Below are the code and all the weights of a small trained network. Each question names an input and a class and asks about switching units off, where a switched-off unit gives its printed mean instead of its output.

import numpy as np


def w(rows, s, z=0):
    codes = np.array(rows[::2]) - 128.0
    scale = np.full(codes.shape[1], s)
    scale[-1] = z or s
    return codes * scale


def norm(h):
    return h / np.sqrt((h * h).mean(-1, keepdims=True) + 1e-5)


def f(y):
    return np.maximum(y, 0)


def log_softmax(a):
    a = a - a.max(-1, keepdims=True)
    return a - np.log(np.exp(a).sum(-1, keepdims=True))


def net(x, mask):
    res = np.array(x, float).reshape(1, 4) / 4 @ E
    u = 0
    for l in range(3):
        y = f(norm(res) @ A[l][:, :-1].T + A[l][:, -1])
        res = res + np.where(mask[u : u + 3], y, B[l][:, -1]) @ B[l][:, :-1]
        u += 3
    return log_softmax(norm(res)[-1] @ U[:, :-1].T + U[:, -1])


A, B = {}, {}
E = w([
[201,152,84,111,156,152,159,168,84,92],'x0',
[132,2,65,129,172,229,146,142,118,219],'x1',
[132,53,140,186,147,8,93,55,146,121],'x2',
[130,188,113,109,209,71,132,83,226,193],'x3',
],0.0074)
A[0] = w([
[255,131,89,91,180,103,254,151,125,59,15],'L0N1',
[48,113,217,104,128,177,91,146,198,125,77],'L0N2',
[153,151,105,124,198,98,189,115,160,159,2],'L0N3',
],0.0062,0.0028)
B[0] = w([
[72,72,60,153,106,184,111,2,65,139,254],'L0N1',
[20,161,89,80,96,159,103,127,93,169,195],'L0N2',
[97,230,148,178,138,140,123,195,141,190,207],'L0N3',
],0.011,0.0037)
A[1] = w([
[143,175,99,109,252,144,143,99,238,169,2],'L1N1',
[181,25,160,233,197,58,35,78,171,91,19],'L1N2',
[155,1,148,129,177,129,185,247,148,216,58],'L1N3',
],0.0047,0.0024)
B[1] = w([
[129,133,173,159,139,119,130,164,135,174,252],'L1N1',
[73,145,7,98,158,190,177,174,141,121,254],'L1N2',
[164,84,175,165,123,110,237,99,169,136,220],'L1N3',
],0.013,0.0027)
A[2] = w([
[173,80,180,114,177,182,178,222,223,176,101],'L2N1',
[53,67,173,85,45,79,86,50,159,214,4],'L2N2',
[126,7,221,193,1,70,229,168,37,69,180],'L2N3',
],0.0064,0.0034)
B[2] = w([
[154,131,164,8,104,180,189,142,131,65,210],'L2N1',
[178,137,106,160,156,188,59,108,52,137,173],'L2N2',
[201,202,145,84,106,105,110,136,146,168,254],'L2N3',
],0.013,0.0056)
U = w([
[86,119,118,163,121,189,68,34,52,224,4],'0',
[146,150,197,65,92,90,196,118,227,100,249],'1',
[166,182,184,105,111,108,138,210,208,213,141],'2',
[20,131,103,83,122,136,176,254,143,88,137],'3',
],0.008,0.0034)

Each question gives the input, the list of numbers given to net, and the class t.
The units are the neurons (one row each of A and B). Each row of codes is followed by its name. A weight is (code - 128) times the scale printed after its matrix; where a second scale follows, it is the last column's (A, B and U).
mask holds one flag per neuron, layer by layer. A switched-off neuron (its flag False) gives its mean, the last column of its row in B, instead of its output. The means were averaged over made-up inputs and are rounded, as every weight is.
A unit's drop is (log p(t) with every unit on - log p(t) with that unit switched off) / (log p(t) with every unit on - log p(t) with every unit switched off).
The circuit of an input: a set's keep is (log p(t) with only the set's units on - log p(t) with every unit switched off) / (log p(t) with every unit on - log p(t) with every unit switched off). Starting from all 9 units, units are removed one at a time, each time the one whose removal leaves the highest keep (on an exact tie, the one counted first), for as long as the keep stays at least 0.8.
units of the circuit, in order: the units of the circuit, biggest drop first
unit that matters most: the unit with the biggest drop
k most important neurons: the k neurons with the biggest drops, biggest first
k most important neurons of layer l: the k neurons of layer l with the biggest drops, biggest first
input [0,8,-5,-1], class 1: units of the circuit, in order => [L1N3 L2N1 L0N1]
input [-2,5,2,1], class 1: most important neuron of layer 0 => [L0N1]
input [-3,3,4,2], class 3: units of the circuit, in order => [L1N2 L0N1]
input [-5,7,-2,4], class 1: units of the circuit, in order => [L2N1 L1N3]
input [-5,8,8,2], class 1: units of the circuit, in order => [L0N1 L1N3]
input [-7,-3,-7,5], class 0: 3 most important neurons => [L0N2 L2N2 L1N2]
input [-7,8,1,4], class 1: 4 most important neurons => [L0N1 L2N1 L1N3 L1N1]
input [3,8,3,1], class 1: units of the circuit, in order => [L1N3 L2N1]
input [-6,-3,7,-7], class 2: 2 most important neurons of layer 2 => [L2N3 L2N1]
input [-5,7,-2,-7], class 1: units of the circuit, in order => [L0N1 L1N3 L2N1]
input [4,1,-3,-8], class 2: 2 most important neurons => [L2N3 L1N2]
input [-6,-1,5,4], class 0: 3 most important neurons => [L2N2 L0N2 L2N3]
input [-2,-5,8,-1], class 3: 2 most important neurons => [L1N2 L2N3]
input [-2,-1,2,0], class 0: unit that matters most => L0N2
input [7,0,7,0], class 0: 2 most important neurons => [L0N1 L2N1]
input [-1,4,8,-7], class 3: 2 most important neurons => [L1N2 L0N1]
input [5,0,6,3], class 3: 2 most important neurons => [L1N2 L0N2]
input [3,0,4,-6], class 2: 3 most important neurons => [L2N3 L2N1 L0N1]
input [7,-1,-5,-5], class 0: units of the circuit, in order => [L0N1 L2N1]
input [-5,5,8,0], class 3: unit that matters most => L1N2
input [-2,0,0,2], class 0: 2 most important neurons of layer 2 => [L2N2 L2N3]
input [3,3,-3,3], class 0: 2 most important neurons of layer 2 => [L2N3 L2N1]
input [6,-5,-1,-5], class 0: 2 most important neurons of layer 1 => [L1N3 L1N1]
input [-7,1,8,5], class 3: 2 most important neurons => [L1N2 L0N1]
input [-3,2,6,-8], class 2: 2 most important neurons of layer 2 => [L2N3 L2N1]
